After every row comes one of two labels: whether the row has a hidden trait. Each part has its own trait and labels.
[-4.00 -5.07  1.42  1.43 -1.40  0.24  0.23  1.01 -1.60 -3.96  0.66 -2.58
  0.10 -0.07 -7.28  2.19 -1.49  2.49 -1.67  3.73  1.92]
Z
[ 1.44  3.19 -1.26  2.31  2.07 -2.76  0.15 -0.54  2.74 -1.03 -0.32  0.20
 -3.49  1.34 -3.37 -0.33  0.42  2.81 -2.58  0.26 -1.78]
Z
[ 0.28  0.22  2.43  2.12 -0.63 -3.12 -0.53 -0.65  1.51 -3.81 -0.78 -1.28
 -2.42  0.06 -2.54  0.22 -0.15  3.06 -3.91 -0.20 -1.71]
Z
[ 0.24 -2.98  0.11 -2.73  0.36 -0.01 -1.96  3.01 -1.42  5.15  3.33 -1.05
  1.24 -1.03  4.04  1.41 -1.88  0.00 -1.62 -2.73  3.67]
Z
[ 1.16 -3.39  3.21 -2.57  0.88 -0.23  0.65  2.16 -3.38 -0.42  0.21  1.05
 -1.50 -4.99  2.65 -1.05 -2.35  3.14 -1.70 -0.27  3.42]
G
[-3.57 -2.64 -0.01 -0.23 -0.06  0.04  2.66 -0.63 -2.63 -1.38 -1.36  1.24
 -0.66 -0.14  0.21  1.67 -2.76  2.23 -0.39  2.09  1.13]
G
[ 3.82  0.89 -3.54  1.41  0.31 -1.44 -1.55  5.98 -2.87  4.91  1.19  2.01
 -1.81  0.01  3.01 -0.64  0.11 -3.22  1.25 -0.96 -1.09]
Z
[-0.88  6.92  2.83 -0.80  0.28 -1.16 -2.61 -2.07 -1.36  2.74  0.75 -0.13
  0.07 -0.21  2.61  0.83  0.99 -3.19 -0.16 -5.39 -1.39]
Z
[ 1.45 -1.50  0.14 -1.53  1.89 -5.34 -0.63  0.89 -3.25 -0.57  1.17  1.03
 -0.98 -1.85 -0.09  1.04  0.47  2.06 -1.33  0.80  4.12]
G
[-1.41 -2.16 -3.80 -3.33 -2.09  0.24  0.19  3.02 -1.73 -1.03 -2.36  0.16
 -0.21  1.71 -0.99  1.59 -3.48  1.44  3.65  0.74  0.04]
G
[-1.90  3.58  1.09  1.04 -0.14  2.46  1.04 -6.71  3.08 -2.63 -3.25  0.65
 -0.04  0.73 -1.27  1.96 -0.50 -0.07 -0.38  0.76 -1.17]
Z
[ 2.71  0.05  0.09  3.61 -0.22 -1.74 -0.27 -1.62  0.77 -2.42 -0.75 -1.60
 -0.64  0.15 -1.59 -1.25  0.96  1.09 -3.76  1.53 -2.84]
Z
[ 0.84 -0.28  4.92  4.16 -1.18  0.06 -0.57 -5.23  2.03 -1.21 -0.61 -2.56
  0.93 -0.72  0.26 -0.14  0.00  1.94 -2.99  2.64 -2.77]
Z
[-0.48  6.97  3.28  0.62 -2.04 -1.31 -0.65  3.40 -0.51  0.95  2.96  2.11
 -2.74 -1.17  0.39  1.83  1.63 -3.61 -1.15 -3.61 -0.33]
Z
[-1.99  1.50  0.07 -2.63  1.37  3.46  0.97 -6.47  0.52 -3.71 -0.84 -0.92
 -1.20 -0.81 -3.35  1.48 -1.39  1.10 -1.49  5.62  0.51]
Z
[ 0.50  5.67  1.40  0.37 -1.47 -2.00 -1.55  5.49 -0.62  1.69  2.85  2.18
 -2.82 -1.66  3.35  1.65  0.19 -2.98 -0.38 -3.88 -1.05]
Z
[ 1.06  3.82 -1.35 -4.02 -0.03 -0.42  0.85  2.37 -3.38  2.23  2.46  0.83
  1.44 -2.04 -1.54 -0.12  0.30 -1.07  1.83 -0.23  0.07]
Z
[ 2.97  2.64 -1.81 -1.46  2.87 -6.58 -1.41  0.59 -3.45  1.54  0.46  1.34
  1.20 -0.07  0.73  2.74 -1.30  0.75 -1.30 -0.54  3.76]
G
[-0.17  1.68 -0.27 -0.77 -1.58 -0.20 -1.00  0.85  1.80  0.70  1.76 -0.61
 -2.56  2.34 -0.21 -4.38  1.96 -4.49 -0.21  0.67 -4.09]
Z
[ 0.39 -1.28 -0.67 -4.26 -0.28  3.30  0.62  0.20 -1.05  1.99  0.71  2.46
  0.41  0.06  6.22  0.67 -0.20 -1.73  2.99 -0.46  2.57]
G
[-2.69 -2.59 -3.75 -1.20 -0.91 -1.07 -0.45  0.02 -0.08 -3.70 -1.50 -0.21
 -1.71  4.11 -3.02  1.27 -1.75 -1.07  2.94  4.99 -0.81]
G
[-0.09 -2.18  3.88  1.85 -1.76 -1.69  0.69 -2.66  1.90 -5.23 -3.02  0.21
 -1.30  0.77 -4.94 -0.04  0.14  3.01 -1.21 -1.22  1.88]
Z
[-3.81 -5.17 -2.65  0.61 -0.60  2.03  0.84  2.18 -1.61 -4.32 -0.34 -2.48
  1.70 -0.37 -4.16  0.26 -1.41  1.39 -1.37  2.91  0.78]
Z
[ 0.45 -5.44  3.02  2.67 -2.80 -1.10  1.41 -1.84  0.38 -3.68 -2.99 -0.64
 -0.01  1.41 -6.08 -0.60  1.15  2.44 -0.13  1.57  2.35]
Z
[ 1.12 -1.35 -3.64 -2.81  1.27  0.62 -1.38  2.87  0.36  4.80  2.29 -1.31
  2.93 -0.32  3.36  0.65 -1.24  0.22  0.03 -2.27  2.66]
Z
[-5.90 -1.26  2.94 -1.51 -1.40  0.35  0.49 -1.01  2.92 -5.84 -0.23 -1.59
  0.49 -0.53  2.44 -0.53 -2.84  1.74 -1.68  0.13  1.88]
G
[-1.85 -1.27 -3.98 -3.18 -1.99 -0.24  0.15  2.45 -1.71 -1.90 -2.06 -0.09
 -0.35  2.32 -1.57  1.51 -3.49  1.37  3.43  1.48 -0.16]
G
[ 1.34  5.22  4.47  1.13  0.62 -8.33 -1.79  1.52 -2.30  2.55  2.07 -0.24
  0.23 -3.26  0.90  4.18 -0.82  4.29 -1.22 -2.66  1.68]
G
[ 0.00  6.36  2.41 -0.75 -0.83 -1.84 -1.86  3.40  0.82 -1.53  2.22  2.64
 -2.88 -0.56 -1.21  1.76  2.12 -1.69  1.93 -4.15 -0.97]
Z
[ 2.42  4.54  6.14 -2.56  3.37 -2.11 -1.31 -3.81  2.45 -0.97  2.32  0.69
 -0.61 -0.72  0.63 -1.61  1.79  1.06 -2.48 -3.48  0.33]
Z
[ 0.12  3.29  5.97 -0.97 -0.04 -5.37 -2.00 -2.52  3.11 -1.23  3.90 -0.83
 -1.00  1.13  3.05  2.30  2.40  3.14 -2.73 -0.26  1.09]
G
[ 0.12  3.20  0.31  1.63  1.26 -4.03 -0.41 -0.28  2.65 -2.33 -0.36  0.00
 -4.44  0.66 -3.19  0.58 -0.50  4.48 -3.40 -0.78 -1.12]
Z
[-2.60  3.80  3.37  4.46 -0.99 -5.18  0.05  0.20  2.44 -2.21 -1.58 -0.33
 -1.91  0.56 -1.94 -1.65 -1.09 -0.78 -0.22  0.10 -4.36]
G
[-0.39 -2.95  5.26  3.94 -0.61  1.50  0.04 -4.53  2.82 -1.79 -0.47 -2.47
  1.62 -0.40  0.11 -0.41  0.03  0.40 -2.34  3.58 -2.64]
Z
[ 1.18  6.50  7.90 -3.37  3.02 -4.15 -1.83 -4.07  2.72 -1.63  2.95  0.44
 -1.66 -1.53  0.10 -0.60  0.52  2.12 -3.50 -3.99  1.21]
Z
[-0.83  3.84  4.30  0.79  1.67 -0.30 -1.57  4.06 -0.08  0.72  3.96  0.15
 -0.81 -2.61  3.07 -0.82  1.69  0.62 -2.52 -7.39 -1.05]
Z
[-0.53 -4.34 -2.61 -2.09 -0.79 -1.81  0.60 -3.20  1.07 -3.87 -1.83 -1.35
  0.20 -1.07  4.45  1.91 -1.99  5.45 -0.17  6.51  1.99]
Z
[-3.08 -2.13 -3.04 -1.19 -1.05 -0.91 -0.69 -0.27 -0.27 -4.10 -1.35 -0.26
 -2.47  3.66 -3.36  1.73 -1.88 -0.94  1.77  5.32 -0.03]
G
[ 0.88 -3.49  1.06 -2.27  1.55 -0.51  0.67  2.07 -2.99 -1.33  0.28  1.32
 -2.19 -4.84  0.40 -0.69 -1.80  2.26 -1.01  1.09  3.63]
G
[-0.09  0.01 -0.01 -5.27  0.40  1.70  1.22  1.42 -1.34  0.47  2.30  2.38
  1.12 -0.79  5.83 -0.06 -0.11 -2.01  2.65  0.75  1.59]
G
[ 0.64  4.19  7.05 -0.90 -1.45 -5.54 -0.56 -3.49  2.43 -1.76  1.81 -1.54
  0.76 -0.94 -0.77 -0.64  1.09  3.93 -2.77 -0.48  0.46]
Z
[ 1.75  5.17  6.01 -3.49  2.90 -1.88 -2.74 -3.54  1.58 -1.09  3.05  0.76
 -3.45 -1.86  2.63  1.08  1.89  3.19 -3.17 -5.09  1.36]
G
[-1.25  6.29 -0.54 -1.61 -3.37  1.34 -0.87 -3.00  2.12 -2.69  0.31 -0.78
  0.14  0.93  1.38  1.74 -0.05 -2.44 -0.93  0.71 -3.20]
Z
[-1.41  0.33 -5.32 -3.13 -2.14  1.22  0.84  3.13 -2.66 -0.67 -1.82  0.09
 -0.08 -0.67 -2.68  3.71 -2.56  2.20  3.22  0.37  0.60]
G
[-3.38 -2.18 -0.57 -1.33 -1.18  0.25  0.11 -2.07  2.63 -1.98 -2.30 -1.00
 -2.16  4.11 -0.07 -1.27 -0.39  0.45  0.99  0.30  0.40]
G
[-2.74  4.39  3.17  6.84 -0.87 -5.83 -0.14 -0.11  2.31 -1.97 -1.11 -0.53
 -1.29  1.78 -1.07 -1.36 -0.27 -0.37 -0.99 -1.27 -3.70]
G
[-2.97  5.99 -0.05  5.22 -1.15 -5.21 -0.67  0.09  2.51 -3.06 -0.79 -1.16
 -0.33  0.88  1.09  1.03 -0.29 -0.19 -2.06 -0.61 -2.17]
G
[-0.16  2.28  5.04  0.28 -1.42 -2.98 -0.64 -3.18  3.19 -1.00  1.49 -1.96
  0.43 -0.18 -1.16  0.33  1.21  5.00 -1.94 -1.04 -0.42]
Z
[-3.51  1.66 -3.89 -2.33 -1.44 -1.83  0.90  2.59 -3.02 -3.54 -0.96  0.05
 -0.92 -0.86 -1.78  5.29 -3.35  3.04  2.08  2.48  0.69]
G
[ 0.51  5.43 -0.67 -4.36  0.68  0.07  0.95  1.36 -3.39  2.83  2.60  0.96
  0.53 -2.41  0.33  0.51  0.82  0.80  1.07 -1.29  0.21]
Z
[ 0.85 -4.97  1.15 -0.19  0.49  0.58 -0.93  3.33 -2.83  4.62  3.16  0.13
  2.30 -0.32  5.39  0.50  0.48 -0.58 -1.40 -2.73  2.04]
Z
[ 3.47  2.59  5.56 -1.62  1.85 -2.53 -0.60 -3.83  3.27 -1.09  2.11  0.33
  1.03  0.81  1.34 -2.70  3.28  0.56 -1.70 -1.91 -0.37]
Z
[-3.12 -5.25  0.08 -1.86 -1.29 -2.35 -0.44 -1.31  0.11 -2.84 -0.73 -1.13
 -0.75 -1.97  5.84  4.71 -2.91  6.69 -0.04  3.85  2.55]
Z
[ 0.08 -4.58 -2.78 -2.96 -1.95  5.40 -0.12  1.60 -1.72  0.52 -2.72  1.03
 -0.73 -0.43  2.06  0.05 -2.15  0.77  4.06 -1.00 -0.32]
G
[ 0.34 -3.88  4.68 -3.04 -1.18 -3.00 -0.63  2.36 -2.92  1.65  2.95  0.16
 -2.28 -4.15  4.73  0.21 -1.35  2.95 -2.27 -0.86  5.04]
G
[ 3.58  3.05  1.47 -0.99 -0.14 -0.70 -3.04 -1.92 -1.15  1.29  1.39  0.39
 -2.28 -2.72  4.50  2.31  2.40  1.71 -2.27 -4.13  1.80]
G
[ 0.70  6.82  0.64  1.96 -0.78 -1.13  0.50  0.31 -0.53  0.54  2.44  1.73
 -2.92  0.13 -4.23  0.78  3.52 -2.15 -1.70  0.34  0.30]
Z
[ 3.74  2.21 -2.59  3.53  1.29 -0.74  0.40 -1.56 -0.62  0.01  0.23 -0.18
 -0.33  0.69 -3.96 -2.18  2.11 -1.65 -3.53  2.97 -1.78]
Z
[ 1.06  5.17  7.38 -2.51  1.01 -5.56 -0.88 -3.34  3.13 -2.23  2.56 -0.09
  0.63 -0.49  0.06 -1.96  1.39  1.56 -3.23 -2.02  1.00]
Z
[-1.08  8.40  3.07  0.78 -1.10 -2.60 -0.13  0.31 -1.58  0.41  3.36  1.42
 -3.66 -1.28 -3.44  2.11  1.54 -2.26 -3.44 -0.52  1.36]
Z
[-1.46  2.15 -3.42 -3.10  2.62 -2.18 -2.02  2.42  0.42  0.64  2.64 -0.77
 -0.51 -2.09  3.40  2.79 -0.95  3.43  0.31 -1.22  3.45]
Z
[ 3.18  3.17  5.41 -0.47 -0.29 -4.24  0.36 -3.67  2.97 -1.56  1.04 -0.71
  2.75  0.07 -1.01 -3.50  1.91  0.60 -2.26 -0.13 -0.25]
Z
[ 0.59 -4.22  4.14 -2.71 -1.00 -2.64 -0.48  2.07 -2.99  1.75  2.57  0.36
 -2.17 -4.09  4.47  0.14 -0.81  2.72 -2.05  0.22  4.61]
G
[ 3.96 -0.74 -2.03  3.32  1.73  4.94  0.45  1.81 -1.41  4.32  0.63  0.38
  5.88  1.41  4.40 -5.02  4.72 -5.69  0.66 -5.67 -3.93]
Z
[ 2.24  2.20  2.46  0.41  1.82 -8.44 -0.78  1.13 -3.31  1.22  1.93  0.39
  1.28 -1.23  1.18  2.75  0.52  3.34 -0.57 -1.00  1.83]
G
[-0.03 -0.30 -2.27 -3.44 -1.01  3.63  0.13 -0.67 -1.96  3.68 -0.78  1.61
 -1.55  0.04  1.26  3.33 -0.50 -0.83  2.38 -1.32  3.81]
G
[-1.37 -4.10 -1.70 -5.02  0.38  1.37  1.33 -1.69 -1.62 -1.17 -1.30 -0.96
 -0.73  1.06 -3.07 -0.24 -3.11  2.42 -1.76  1.05  2.01]
G
[ 0.75  8.02 -0.69  1.05 -0.40 -3.37  0.48 -2.19  5.61  0.53  0.58  0.42
 -3.17  1.02 -1.28  0.91  0.99  2.32 -0.23  1.33 -0.83]
Z
[-1.68 -1.03 -1.43 -2.05  2.48  0.13  0.83  1.25 -3.20 -0.46 -0.43  1.21
 -3.36 -4.77 -2.92  2.35 -2.71  2.62 -0.17  1.86  2.96]
G
[-3.09 -3.86 -0.79  0.60 -0.12  1.18 -0.35  4.03 -1.68 -1.53 -0.74  1.31
 -0.13 -1.75  3.97  2.81 -0.86  1.17  1.03 -4.11  4.19]
Z
[ 2.40  8.42  0.36 -0.73 -0.90 -0.80 -1.89 -1.92  5.00  0.07  1.64  0.14
 -0.74  0.42 -0.19 -0.84  0.00 -3.23  0.87  2.55 -1.45]
Z
[ 0.28  3.82  6.23 -1.41 -0.11 -5.64 -1.95 -3.07  2.78 -1.15  3.83 -0.52
 -1.01  0.48  2.71  1.66  2.35  3.22 -2.77 -0.50  1.35]
G
[-1.07 -0.97 -3.90 -2.74 -0.81  3.73  0.63  0.22 -2.54  3.01 -1.52  0.74
 -1.92 -1.24 -2.43  3.65 -1.37  0.45  2.89 -0.70  2.98]
G
[-0.70  0.22  1.11  1.63 -0.50  1.55 -1.16 -0.76  3.96 -1.51  0.37 -1.98
  0.27  0.76 -1.69  1.07  1.28  4.62 -1.39 -2.80 -0.99]
G
[ 2.67 -5.29  2.39 -2.42 -0.24  0.91 -0.02  1.06 -2.29  5.45  1.79 -0.82
  2.18 -1.80  2.69 -1.27 -0.97  0.64  0.14  0.36  3.46]
G
[-0.88  4.18  3.86  2.65  0.93 -1.80 -1.41  3.94  4.11 -0.02  3.37 -0.67
 -2.40 -2.25 -3.26 -1.40  1.40  0.30 -2.41 -5.07  0.50]
G
[ 2.24  3.98 -1.01 -3.10  2.47 -4.59 -0.87  0.86 -3.64  3.02  1.15  2.11
  0.57 -0.79  3.91  3.09 -1.97  0.81 -1.09 -1.60  4.20]
G
